Here is a tiny trained network, its code and every weight. The questions are about switching its units off for an input and a class, where a switched-off unit gives its printed mean instead of its output.

import numpy as np


def w(rows, s, z=0):
    codes = np.array(rows[::2]) - 128.0
    scale = np.full(codes.shape[1], s)
    scale[-1] = z or s
    return codes * scale


def norm(h):
    return h / np.sqrt((h * h).mean(-1, keepdims=True) + 1e-5)


def f(y):
    return y / 2 * (1 + np.tanh(0.7978845608 * (y + 0.044715 * y**3)))


def log_softmax(a):
    a = a - a.max(-1, keepdims=True)
    return a - np.log(np.exp(a).sum(-1, keepdims=True))


def net(x, mask):
    res = np.array(x, float).reshape(1, 2) / 4 @ E
    u = 0
    for l in range(2):
        y = f(norm(res) @ A[l][:, :-1].T + A[l][:, -1])
        res = res + np.where(mask[u : u + 16], y, B[l][:, -1]) @ B[l][:, :-1]
        u += 16
    return log_softmax(norm(res)[-1] @ U[:, :-1].T + U[:, -1])


A, B = {}, {}
E = w([
[75,106,3,150,130,95],'x0',
[51,54,200,136,199,191],'x1',
],0.0084)
A[0] = w([
[174,101,67,142,106,60,103],'0.n0',
[69,50,68,166,145,164,83],'0.n1',
[105,63,129,166,115,101,89],'0.n2',
[120,128,121,116,130,66,169],'0.n3',
[206,186,180,36,68,126,126],'0.n4',
[161,124,73,163,95,116,123],'0.n5',
[102,178,111,118,172,78,2],'0.n6',
[131,140,148,157,58,2,109],'0.n7',
[153,154,82,123,153,85,92],'0.n8',
[79,111,158,83,143,184,100],'0.n9',
[68,147,97,176,143,87,208],'0.n10',
[148,176,154,147,125,137,121],'0.n11',
[155,152,169,85,126,75,122],'0.n12',
[65,96,54,140,240,112,125],'0.n13',
[149,129,176,117,128,155,142],'0.n14',
[55,130,160,160,131,216,179],'0.n15',
],0.0088,0.0012)
B[0] = w([
[123,106,179,192,115,186,205],'0.n0',
[138,168,163,42,233,101,224],'0.n1',
[152,174,127,101,191,118,148],'0.n2',
[88,79,141,126,144,176,144],'0.n3',
[121,99,174,54,123,42,254],'0.n4',
[41,102,150,161,135,130,181],'0.n5',
[100,120,192,138,148,139,130],'0.n6',
[102,197,87,194,164,169,198],'0.n7',
[109,199,126,190,140,180,168],'0.n8',
[160,130,71,195,125,123,193],'0.n9',
[65,163,186,104,152,139,179],'0.n10',
[165,78,154,106,113,165,151],'0.n11',
[198,61,133,106,68,106,166],'0.n12',
[138,158,164,2,165,134,238],'0.n13',
[124,89,92,194,46,67,172],'0.n14',
[161,178,39,153,93,114,220],'0.n15',
],0.0057,0.0063)
A[1] = w([
[137,98,159,112,48,92,83],'1.n0',
[177,139,113,113,89,91,99],'1.n1',
[209,123,147,169,128,171,239],'1.n2',
[132,149,106,139,107,103,246],'1.n3',
[109,135,172,124,151,153,108],'1.n4',
[106,166,167,89,99,122,164],'1.n5',
[190,123,181,73,75,133,104],'1.n6',
[128,150,197,141,151,153,193],'1.n7',
[120,108,89,79,158,132,123],'1.n8',
[135,124,100,8,148,107,53],'1.n9',
[155,94,100,171,136,153,37],'1.n10',
[103,129,108,179,91,154,196],'1.n11',
[57,169,119,144,182,130,145],'1.n12',
[110,143,100,4,150,126,2],'1.n13',
[117,168,126,149,152,167,146],'1.n14',
[133,159,145,152,111,132,136],'1.n15',
],0.012,0.0015)
B[1] = w([
[223,154,90,102,139,49,223],'1.n0',
[113,74,221,112,141,68,191],'1.n1',
[62,114,155,50,151,61,191],'1.n2',
[87,75,163,139,183,226,163],'1.n3',
[96,113,107,104,110,79,155],'1.n4',
[131,19,86,155,168,106,173],'1.n5',
[139,149,34,109,71,114,237],'1.n6',
[147,195,39,178,141,159,172],'1.n7',
[244,164,222,118,231,221,170],'1.n8',
[67,237,155,6,100,166,230],'1.n9',
[63,98,209,175,157,145,141],'1.n10',
[82,179,88,102,108,210,180],'1.n11',
[255,83,147,139,68,94,254],'1.n12',
[33,116,146,103,135,164,229],'1.n13',
[122,116,100,147,30,110,181],'1.n14',
[149,85,71,87,131,143,150],'1.n15',
],0.0057,0.0068)
U = w([
[124,188,145,9,205,179,175],'0',
[22,65,176,178,146,113,184],'1',
[179,104,107,55,57,1,166],'2',
[217,88,149,184,183,145,6],'3',
[131,178,33,186,24,197,115],'4',
],0.019,0.0024)

Each question gives the input, the list of numbers given to net, and the class t.
The units are the neurons (one row each of A and B). Each row of codes is followed by its name. A weight is (code - 128) times the scale printed after its matrix; where a second scale follows, it is the last column's (A, B and U).
mask holds one flag per neuron, layer by layer. A switched-off neuron (its flag False) gives its mean, the last column of its row in B, instead of its output. The means were averaged over made-up inputs and are rounded, as every weight is.
A unit's drop is (log p(t) with every unit on - log p(t) with that unit switched off) / (log p(t) with every unit on - log p(t) with every unit switched off).
unit that matters most: the unit with the biggest drop
k most important neurons: the k neurons with the biggest drops, biggest first
top k neurons in layer l: the k neurons of layer l with the biggest drops, biggest first
drop of u: that unit's drop, to one decimal
input [7,-3], class 4: most important neuron => 0.n4
input [-2,6], class 1: 2 most important neurons => 0.n9, 0.n4
input [0,-7], class 4: top 2 neurons in layer 0 => 0.n7, 0.n8
input [-2,7], class 3: top 2 neurons in layer 0 => 0.n0, 0.n12
input [-8,8], class 1: top 3 neurons in layer 1 => 1.n2, 1.n12, 1.n9
input [6,-2], class 4: 4 most important neurons => 0.n4, 0.n8, 0.n0, 1.n14
input [-4,5], class 1: 3 most important neurons => 0.n4, 0.n13, 1.n2
input [-1,3], class 1: top 3 neurons in layer 0 => 0.n9, 0.n7, 0.n4
input [-6,5], class 2: 2 most important neurons => 0.n7, 1.n2
input [-5,5], class 1: top 4 neurons in layer 0 => 0.n4, 0.n13, 0.n9, 0.n1
input [-2,3], class 1: drop of 1.n1 => 0.0
input [-5,8], class 1: drop of 1.n2 => 0.1
input [6,-1], class 0: drop of 0.n13 => 0.4
input [-6,8], class 1: unit that matters most => 1.n2
